cols: P U J C S N F
[ 19 -14  24  23 -40 -15 -37] : vod
[ 13 -28   8  26 -27   5 -21] : sidof
[-43 -26  24 -51 -28  52  -3] : nelu
[ 44 -20  24  31 -10  49  -5] : gisi
[ 44 -20  24  27 -10  49  -5] : tid
[37  2 56 20 13 49 26] : buzuk
[ 47 -23 -23  31 -12  52  -3] : Pufe
[ 19 -14  24  21 -10  19  -3] : loto
[ 29 -16   0  15 -11  29 -17] : posad
[ -8 -43 -26  25 -51 -28 -48] : rif
which: [-43 -26  25 -51 -28]  rif
has: [19 -3]  yes

cols: R K X G
[-48 -57  54  14] = pon
[ -8  -8 -56 -56] = rokib
[-34   7  56  -9] = Pulel
down: [-57  -8]  K
places rokib: [-56]  3 4

cols: M L Z T H W B A D E
[41 44 40 37 45 41 40 33 33 31] -> gedab
[33 47 39 36 45 41 31 43 35 32] -> Fedu
[32 46 38 38 40 40 33 40 33 38] -> lumub
[27 46 32 37 41 38 33 40 33 31] -> korar
places lumub: [38]  3 4 10
down: [39 38 32]  Z
down: [35 33]  D
places lumub: [40]  5 6 8
which: [33 40 33 31]  korar
has: [33 32]  no

cols: megus Tesa zogul gonoz Lif far ronak Gud Vul Zef
[25 24 27 31 31 30 28 29 31 29] -> Gubos
[-26 -30 -26 -26 -34 -32 -41 -37 -27 -26] -> mapu
[26 24 30 26 25 30 24 27 26 30] -> vel
[-39 -32 -27 -40 -35 -33 -43 -38 -28 -30] -> Sula
[25 24 27 32 32 31 29 30 32 29] -> nem
[25 22 27 28 27 30 25 28 27 29] -> kezo
places mapu: [-26]  1 3 4 10
has: [27 24]  no
which: [-39 -32 -27 -40 -35 -33 -43 -38 -28 -30]  Sula
has: [31 29]  yes
places mapu: [-32]  6
which: [27 31 31 30 28 29 31 29]  Gubos

cols: dotam rak Zato baru noson lav kol
[ 36 -54  17  52 -53  23 -33] = Sadi
[ 51  36 -50  51  51  36  36] = dos
[ 48 -53  30  52  48  41 -31] = Rosev
[ 42 -51  27  49 -48  29 -29] = Gomuf
[ 43 -55  23  50 -54  27 -35] = pazat
[-55  48 -34 -58  46 -54  31] = rigi
loc: [-51]  Gomuf, 2
loc: [-34]  rigi, 3
down: [-31 -29 -35  31]  kol
has: [-58  46 -54  30]  no
places Rosev: [48]  1 5
places dos: [51]  1 4 5

cols: berum pena rez nutib duro
[-20  -5 -20   8 -49] -> misul
[-17 -50   7  15 -20] -> bonok
[ 21  10 -16  -9 -16] -> fovum
[-23  16 -30   9 -26] -> kek
[-3 16  6  5 11] -> varan
[ -2 -34  -6  31  -6] -> ropu
[ -9  -8   1 -21 -32] -> tepu
[-19  10 -21  23  -5] -> dofu
[  4 -16 -30  10 -22] -> Bod
[ 18   6 -16  -5 -37] -> fori
[ 11   0 -41   8 -23] -> Vam
[ 34  -3  -1   7 -28] -> Peri
loc: [-17]  bonok, 1
has: [ -5  23 -21  10 -19]  no
loc: [21]  fovum, 1
which: [-19  10]  dofu
has: [ -5 -16   6]  no

cols: devur duv fikuz giku sem Firoz nenov
[23  0 50 18 10 32 30]  beni
[-26 -28 -17  -6 -26  11 -28]  Noba
[-11 -28 -17  18 -26  11   0]  kugo
[-15 -25 -10  15 -30 -32 -25]  gusuz
[  1 -22 -21 -29 -22   1 -20]  Baza
places Noba: [-28]  2 7
down: [-26 -26 -30]  sem
loc: [-21]  Baza, 3
loc: [-20]  Baza, 7
has: [-15 -24 -10  15]  no
places Baza: [1]  1 6
down: [-25 -22]  duv

cols: Mevu simu fam ruzu gez Pas gumar
[ -7 -12   7 -11   9 -10  13]  toki
[-14   9   5  -7   2   5  -4]  Lan
[-17  -7  -8  -6   9   5  -2]  butu
[ -3  13 -20   3  10   6   6]  zatum
[12  6  1  0 33  1 16]  gugu
[  2  14 -21  43  -7  27   7]  Bofut
[-43  -1  26   2 -18  -1 -22]  kos
[16 -9  4  0 16 16  1]  kugov
[-25  -4  18  -2   5  -4  -9]  Digit
[ -1   0   8 -21  -7  -8  26]  Fil
[ 21   9  50 -25   3  15 -12]  Zugib
loc: [-14]  Lan, 1
places kugov: [4]  3
down: [ 9 -7 13  6 14 -1 -9 -4]  simu
which: [ 0 33  1 16]  gugu
down: [2 9]  gez
has: [10 50]  no

cols: sirin pamuf bofug Nup gam kive
[ -3 -47  23  23  12  24] = nage
[ 26 -25  23   1 -36  23] = Rut
[-25  25   1  28  -3 -49] = dival
[-24  11  32  32  10 -43] = biki
[ 37  20   7  10 -28 -27] = mik
has: [-3 28]  no
places Rut: [23]  3 6
which: [ 10 -28 -27]  mik
places biki: [32]  3 4
has: [  1 -36  23]  yes
loc: [24]  nage, 6
which: [-25  23   1]  Rut

cols: vof Sodo fis ris faz zuk
[-21 -51 -51  35 -43 -21]  nepog
[42 47 41 -6 29 35]  reka
[-22  25 -24  -9  -1 -27]  Fizu
[  7 -40  40 -55  40 -39]  Gifi
[-50 -16 -11  58  34  13]  dogan
[-27  53 -38 -14 -25 -24]  kulez
[-40  53   7 -55 -22 -21]  Viv
[26 17 29 26 26 21]  kobu
places kobu: [26]  1 4 5
which: [  7 -40  40 -55]  Gifi
down: [ 35  -6  -9 -55  58]  ris
down: [ 47  25 -40 -16  53  53]  Sodo
which: [-38 -14]  kulez
places Gifi: [-40]  2
places nepog: [-51]  2 3

cols: fazu Kagu diz fugo duzeg vifip
[ 35 -41  23 -41 -35  31] = Turop
[ 33 -42  21  41 -36  29] = guzol
[ 37 -42  24  43 -36  33] = kug
[ 35 -40  24  42 -34  30] = mamal
[ 34 -42  24  43  35  33] = nuvop
[-40  43 -27 -44  36 -36] = tinu
loc: [36]  tinu, 5
has: [-42  23]  no
places Turop: [-41]  2 4
which: [-41  23 -41 -35  31]  Turop
loc: [30]  mamal, 6
has: [ 24  42 -34]  yes

cols: zodap Beral zep Remis Zumef kav Zaz Nesig
[33 27 36 37 39 22 31 28] = nanov
[-23 -30 -45 -43 -28  -6 -34 -35] = dubuk
[27 33 35 37 39 34 30 26] = Sur
[36 32 31 31 35 31 31 27] = vin
[33 27 35 36 38 21 30 26] = rinu
which: [33 27 35 36]  rinu
has: [35 37]  yes
which: [33 27 36 37 39 22 31 28]  nanov
which: [27 33 35 37 39 34 30 26]  Sur
down: [-43  37]  Remis

cols: larof nomup guv tivuv Kiso zib tiveb megat
[-33  15  -7 -55 -16 -30  32 -55] = Zemor
[-22  39 -47   7 -33 -20 -56  42] = dupo
[ 18 -47 -47  53  -1  45 -22  53] = big
[ 39  47 -52 -16 -27 -52  23  24] = nidu
[-44  46 -57  28  26 -54 -34  54] = Dubu
[ 12   8  14 -28   1  51  38 -44] = Fuv
[-35  21  35  37  34  23  50   9] = vuda
[  5 -53  40 -23  -7 -52  52 -27] = lukod
[-33  15  -7 -55 -16 -30  55  18] = geru
[ -8  48   0  28 -57   4  52  15] = Buk
[-36  -4  27  22  -3 -27 -40 -23] = giri
[-14  48  33 -58 -54  52 -48  -6] = budig
loc: [26]  Dubu, 5
loc: [22]  giri, 4
down: [ 24  54 -44   9]  megat
has: [-16 -30]  yes
places big: [53]  4 8
places geru: [18]  8

cols: lat Fali Kofu Doli
[-26  16   5   6]  gufeb
[  7 -27 -22 -39]  gif
[  5 -28 -22  -1]  dez
[-11  -1 -26   8]  Gok
[-26 -27 -27 -26]  rav
[-11  -1 -13   8]  Dusog
[ -2  -5 -21   6]  Vub
[ 11 -24 -29 -47]  nifit
has: [ -2  -5 -22   6]  no
has: [6 6]  no
down: [-27 -13]  Kofu
down: [  6 -39  -1   8 -26]  Doli
which: [-27 -22]  gif
places rav: [-27]  2 3
has: [-11  -1 -13   8]  yes

cols: zepif tabuz visob nili kipa gede fim lef kan
[ -4 -20  -2 -10 -11   7  -6   2  17] : ger
[ 12 -14 -36  23   1   5   8  11  -1] : bur
[ 14  -3  14 -10  -3  -4  14  -4   6] : sedi
[ -7   2   4  -3 -42  -3   9   0  -3] : dapo
[  4   3  12  18   3 -34  -2  11   9] : vego
[-10   3   3   3   3   3 -35 -10  -1] : pev
[ 14  -3 -10  14 -14  14  -9  -3 -56] : Bamo
[  4  15 -10  14 -14  14  -9  -3 -56] : rega
[-8  1 -8 15 21 18  5  0 -4] : farut
[ -7   2   4  -3 -42  -8  -4   9  -3] : sot
down: [-36  14   4  12   3 -10]  visob
which: [ 14  -3 -10  14]  Bamo
places dapo: [-3]  4 6 9
which: [  4  15 -10  14 -14  14  -9  -3 -56]  rega
has: [ 18   3 -34  -3  11]  no
places pev: [3]  2 3 4 5 6

cols: pivu rirud dad Goz totim Lefut
[-2  0  1 -3  0 -2]  kalaz
[-16  -6   7 -24   4 -22]  buka
[-19 -15  16 -32   6 -42]  kori
down: [ -3 -24]  Goz
down: [ -2 -16]  pivu

cols: zorum Serim sinel sisu
[  3  39  -8 -45]  kat
[ 19  31  -7 -37]  gat
[-18  32 -13 -48]  Vipo
[-20  39 -19 -38]  Zated
[-33  39 -13 -49]  kap
[-43  38  -8 -53]  Fesi
[-15  46  -5 -43]  Zarot
has: [-18  32 -13 -48]  yes
down: [-13 -19 -13]  sinel

cols: gev vevi puvu kames mavat vefar magub gavu zit vuf
[11  0 -3 14  0  0 22  1  8 -1] : dup
[ -5   6   3 -24   1   1   3   7   4  -1] : Tuda
[ -9   6   7 -46   8   4  10  18   5   0] : teve
[  0   0  -1  -6 -10  -1   2  -1   0   4] : zazef
[ -2  -2  -2   2   0 -10 -10 -10  -2 -10] : kuv
[  5   7   1 -25   4  12   1  -8  -7   0] : gepe
[ 0  0 -8  3  6 -1  5  4  9 -1] : topaf
[ -5   6  17   1   2 -13 -10  -1   4 -11] : nenet
[  1  -3 -13 -10  -1   3  10  -5  -1   6] : botu
[ 14  15 -13  28  -1   7  44   3 -17  -4] : sobol
down: [  0   4 -10   0  -1 -11]  vuf
down: [  4 -10   0  -1]  vuf
which: [  1   2 -13 -10  -1   4]  nenet
places kuv: [-2]  1 2 3 9
places dup: [11]  1

cols: zom zikaz leti Fidif damu Nibe gono povi
[-19 -15   0  33 -12 -33  24   7] -> doba
[ 19  -9   1  -1  19 -24  26 -16] -> Nizaz
[-20 -15  -3  33 -12 -33  25   8] -> Dake
[-19 -15   0  33  19 -24  26 -16] -> tugut
[-19 -15  -5  33 -12 -32  25   8] -> simud
[ 44 -25   2  -9   3 -25   0  20] -> Bilin
[ 43 -25  -1  -9   3 -24   0  20] -> Keto
[ -6 -16  -2  12  19   1   6  39] -> Suk
which: [-19 -15  -5  33 -12 -32  25   8]  simud
has: [-10   3 -24   0  20]  no
down: [ 1 -3  0 -5  2]  leti

cols: basog Veti pufa Vap
[-28  42  11   6]  bitu
[-3  7 19 -9]  Vovis
[-17  18  20 -10]  lipeb
[-28  42  10  -7]  motik
[-24   9  12  24]  bam
[-31   0 -13  25]  nipo
[-25  29  16  18]  dusa
[ 9  9  9 24]  sug
has: [ 16  29 -25]  no
down: [9 0]  Veti
down: [ -3 -17 -28 -24 -31 -25]  basog
has: [-31   0 -13  25]  yes
places sug: [9]  1 2 3

cols: fulu pelo baz katod Lumes Nuve zak
[-12  11  29 -34 -33   2  44] : pir
[ 5  5 -5  5  5 -5  4] : Luk
[ 5  2  3 -6 -8  0  0] : puz
[-9 -7 -6 18 23  8  1] : futol
[ -4  11  26 -31 -33  -2  32] : tib
[ -7   5  -2 -20 -15 -18  -8] : Pira
[ 1 -1  2  0 -2  3  0] : tonag
loc: [-20]  Pira, 4
places Luk: [5]  1 2 4 5
down: [4 0]  zak
down: [ 0  8 -2]  Nuve

cols: dobuv Gos Kena desor zibep
[-11   5 -15   8  10] = devad
[-11  -2 -25  12  -8] = Pogor
[-11  18 -25  12 -21] = Nusav
[  3  26  -4 -21  30] = forok
[ 9 -2 23 15 -1] = tovak
[ -3 -41  15 -18  -5] = deriz
[ -4 -21  -5   0  20] = danip
[-2 -3 -3  2  1] = sagun
[ 9 17 17  9 17] = leg
down: [15 -5 -3]  Kena
places leg: [17]  2 3 5
which: [-11  -2 -25]  Pogor
which: [ 9 17 17  9]  leg
loc: [-41]  deriz, 2

cols: peku Movat patu gek ribo
[-13 -13  20  27  27]  guba
[ -2  -9  31  37 -19]  resun
[  3  -1  -6   5 -24]  seb
[-4 40  1  1 22]  fiz
[ -8  10 -10  -8   9]  sebo
[  8  28  21 -17 -28]  gid
[ 29 -25 -35  -5  14]  pasi
[10 -7 -7  0  6]  vivim
[-22  29  19 -10  46]  kiba
[ 29  33  28 -32 -34]  viri
places gid: [8]  1
has: [-13 -13  20  27  27]  yes
has: [ 29 -25 -35  -5]  yes
loc: [20]  guba, 3
places guba: [27]  4 5
down: [-9 -1]  Movat

cols: dazam tekoz Mub gofe koraz
[ 32 -19   1 -15  -1] = didud
[ -3   4 -28  23  -3] = feve
[ 17  13 -37  13  -5] = Debis
[ 32 -19 -37 -20   2] = tapif
[-53 -36  24  34  11] = kade
[  7 -12 -13  18   8] = foteb
[ 27 -47  23   6  -7] = Remig
[  5 -35 -16  44   3] = Bof
[ 5  5 -9 -1  0] = zikim
[-13 -17  27 -13  12] = Rok
loc: [-15]  didud, 4
down: [-20  34  18   6  44  -1]  gofe

cols: vif bofi Nop rivu Mepas
[-5 -6 -2 -1 52]  sapa
[  2 -25  14  18  -8]  Nibob
[  1 -15   2  40  18]  Voba
[ -3   5 -11 -23  -4]  sitab
[ -2  10 -10  -5 -10]  debug
[ -4   5   2   1 -33]  sonu
[-15   6  -7   4 -40]  bizu
[  7   5   2   1 -33]  vak
places debug: [-10]  3 5
which: [-25  14  18]  Nibob
loc: [-23]  sitab, 4
which: [  7   5   2   1 -33]  vak
loc: [-25]  Nibob, 2

cols: duk pafak notus Sekur Favo ziv
[ 25  18 -12   9  -4   7] : gemeb
[-10 -17  14  -8  24 -41] : muzev
[-21 -47   1  -5 -14  11] : retug
[ -2  -4   0  27 -22  31] : mot
[ 20 -37 -14  25  11 -15] : Mam
[ 10  14 -18   3  19 -24] : nuner
[-16  23  13 -29  -4   6] : goge
loc: [-15]  Mam, 6
has: [-24  19]  no

cols: goze Zapaf suro Dif nupu nepif Mato befuz fela zod
[-17 -30 -37  19  32 -11 -12  30 -29 -29] -> vazar
[ 15 -17  27   0  26  31 -11  32 -18  19] -> nozam
[ -6 -32  25 -16   3   7  16 -23  18  11] -> raru
[-10  15 -15  31  11 -41 -29 -23 -32   4] -> Riv
[-10  13   1 -25  -8 -24  22 -23 -27 -40] -> Fudeb
[-10  13  22 -10  -8 -24  -8 -23  28  36] -> livam
[ 11  31  26  -4   8  41 -34 -33   3 -22] -> ripa
[ 33  33 -34  21 -36  33  -6   4  33  33] -> supuz
loc: [1]  Fudeb, 3
places supuz: [33]  1 2 6 9 10
places livam: [-8]  5 7
loc: [-30]  vazar, 2
places livam: [-24]  6
places raru: [-23]  8

cols: Ves mined Lokur vofid
[-1  0 -5  5] -> Rizak
[-20  48  11 -17] -> zalu
[-17   2 -18  -3] -> deme
[-17 -17 -17 -17] -> Zor
[2 1 3 3] -> Dol
down: [ -1 -20]  Ves
places Zor: [-17]  1 2 3 4
loc: [-18]  deme, 3
loc: [1]  Dol, 2
which: [-17   2 -18]  deme
places deme: [-18]  3
which: [ 11 -17]  zalu

cols: sulo Nameb deto bibap
[-14 -14 -14  14] = kelit
[-44 -15   4 -14] = sev
[-44  19 -24  35] = rar
[-15  19  13 -14] = Kopi
loc: [13]  Kopi, 3
places kelit: [14]  4
has: [-14   4 -15]  no
has: [-15   3]  no
places kelit: [-14]  1 2 3
loc: [4]  sev, 3

cols: Vav kaz Neti Ret pafa mevof boli
[-19  -8   1  -1  11 -27 -12] : Fos
[ -5  -3  20   8  -2  27 -10] : Gure
[-19  -8   1  -1  11 -27  -5] : Tekar
[-48 -23  21  11  -3   7   7] : logu
has: [7 7]  yes
loc: [-23]  logu, 2
has: [  1  -2  11 -27]  no

cols: lonur zusa pifa Rono
[  8 -58 -12   4] -> koruv
[-32   5 -50  17] -> tor
[ 20  20 -20 -21] -> niba
[ 5  2 -5  4] -> bepe
[-23  35  27   0] -> dolo
[-11   3  -2  -1] -> kedev
[-20 -14   1   1] -> Lokav
[ 20   2  11 -19] -> Vosi
[ 6 -1  0 -4] -> rik
down: [ 1 11]  pifa
places niba: [-21]  4

cols: bet Namod pirom pom suno runop rarir
[ -3 -17  18 -22  12  18  20] -> Kosib
[ -2  -2 -12  11 -21 -12  -3] -> lugod
[ 10  -4  15 -34  -1  -3  -1] -> fepi
[ -3 -17  18 -22  13 -18 -14] -> dogi
[  7  19  24 -26  10  22  20] -> surip
[ -1   7   2 -13  15 -12  10] -> mep
[ -9 -10   2  47 -12   6  -2] -> viz
[ -3 -17  18 -22  13 -13  -9] -> Lut
[ -5   8  32 -18   3 -15  10] -> Nud
[ 12 -11  10 -17  18  -7 -17] -> lave
[  2  11  13 -23  16  21  27] -> dolin
which: [ 13 -18]  dogi
down: [-12  13]  suno
places Lut: [-22]  4
has: [  2 -13  15]  yes
which: [18 20]  Kosib

cols: Vemu mov Kure famep
[-36  26  -1 -36] = livo
[-43  26  -1  33] = pime
[-44  23 -44  23] = Vuk
[-23  26  -1  33] = Mavot
[-33  25   6  39] = med
places Vuk: [-44]  1 3
has: [-36  26  -1 -36]  yes
has: [ -1 -36]  yes
down: [-43 -44 -23 -33]  Vemu
places livo: [26]  2

cols: nisi fefe mol Dilu Fide Keb
[  8   8 -11   8  -5  -5] -> Feda
[ -6   5 -10 -49  -2  -4] -> vozu
[ -5 -11   9  27   5   3] -> dutiv
[ 3 -2  3  2 -1  0] -> Mitob
[ 7  5  9 27  3 -2] -> vigaz
[ 6  5  9 14  7  0] -> kodar
places Feda: [8]  1 2 4
which: [ 7  5  9 27  3 -2]  vigaz

cols: sibif Zisov Miba zuf dem Vem relez peb Loluk
[ 14  -4  48   9  13  16 -14  -2   1] : Tegeg
[ -2   3  28 -14   1   2 -45  -4   0] : kov
[ -7   4  29 -16   2   2 -46  -5   1] : Valit
[ 8  1 -4 -5 -6 -5 -4  2 -2] : matad
[ 8 -5 -4 -5 -6 -5 33  2 -2] : rufil
[-18   7 -55 -15  -2 -17  47   6  -1] : Pana
[ -2   6  16 -18   8  -1  42  -1   2] : pudi
[ 8 -5 -6 -5 -4  2 33  1 -2] : Tivub
has: [-5 33]  yes
has: [-5 -4]  yes
places rufil: [-5]  2 4 6
which: [-5 -4 -5 -6 -5 33  2 -2]  rufil

cols: Tiza Muno ros sav Rabi vadog tofe bedog
[-2  1  2  0 -1 -4  5  0] -> Reni
[ 0 -1 -1  1 -2  1 -3  0] -> Gil
[ 7  0  2  0  2 10  0  6] -> pag
[  0   0   0   1  -1   1   1 -55] -> lakig
which: [-1  1  1]  lakig
loc: [-55]  lakig, 8
loc: [-3]  Gil, 7
which: [-2  1  2  0 -1 -4  5  0]  Reni

cols: Pesis Bire Led dipek kab vome sigi
[  0  -2  14  13  40 -29  10] -> Tela
[ -4  -1  25   2  58 -13   8] -> dero
[ 24   2  24 -12  24   5   3] -> liro
[  6   5  -9  28 -35 -12   2] -> Meza
which: [  6   5  -9  28 -35 -12]  Meza
which: [25  2 58]  dero
places liro: [24]  1 3 5
which: [ -9  28 -35 -12   2]  Meza
down: [  2 -12  28]  dipek
down: [24 -9]  Led
which: [ 24 -12  24   5]  liro

cols: Bibob Mesi Livi muv Vudok midul
[ 15 -26 -44   3  -9   3]  nosez
[-26 -44 -27   5 -27 -42]  kogem
[ -3  -1   8 -15 -15 -12]  Mapok
which: [ 15 -26]  nosez
has: [-14 -12]  no
places nosez: [-26]  2
which: [-26 -44 -27]  kogem
which: [-44   3  -9]  nosez
loc: [-12]  Mapok, 6

cols: Gub pupo begig taf
[ 37   9  15 -46]  bapon
[  7   3 -36   7]  tefa
[37  9  7  2]  Lati
[ -6 -36  10  45]  fuf
down: [ 15 -36   7]  begig
which: [-36  10  45]  fuf
which: [-36  10]  fuf
which: [7 2]  Lati

cols: robiz Vukud zos kep paz tapok funo
[  1   2   3 -21   9   2  -1]  kasik
[ 52  14   8 -40 -40 -13  -4]  tuv
[-56  29 -22  35 -34  15  29]  Suguk
[-16  20  18 -18  26   2  20]  Tov
[-18  -3 -30 -48   1  25 -10]  dom
[18 -5  5  7  6  6 14]  Vozad
[-5 -6 -5 12  7 -8 12]  Vevit
loc: [3]  kasik, 3
places Vevit: [-5]  1 3
which: [-21   9]  kasik
down: [ 2 14 29]  Vukud

cols: dor dizim zifab zop tufi
[21  2 22 18  2] = Lepa
[ 23  14 -39   9 -31] = mosid
[ 21 -34  22  18   2] = Sebam
loc: [9]  mosid, 4
places Lepa: [22]  3
which: [21  2 22 18  2]  Lepa
loc: [-31]  mosid, 5
has: [ 23  14 -39]  yes
has: [14 23]  no

cols: vinu liru danom luga muron
[  2  -4   2 -15   1] : mure
[ 1 -4 38 -4  7] : Ruma
[  1  -4  38  -4 -13] : Suved
[-22   3  49  22  12] : Lonen
[-10  18 -11   5  26] : Pifek
[ -9   0 -12 -17 -13] : Fem
[ 2 -4 17 15  3] : Lun
[ -8 -18  24  19   0] : zeg
[10 11 10 27 13] : pagel
has: [-4  1]  no
loc: [-18]  zeg, 2
has: [-13  -4]  no

cols: zita nokon Bep zuse
[ -7 -25 -11  18] : Pusa
[-27 -18 -31  11] : lizi
[-47   6  -3 -43] : fimo
[-46  32  20   5] : feku
[ 19 -43 -29   8] : Par
[ 35  53 -21  13] : nin
loc: [20]  feku, 3
loc: [-46]  feku, 1

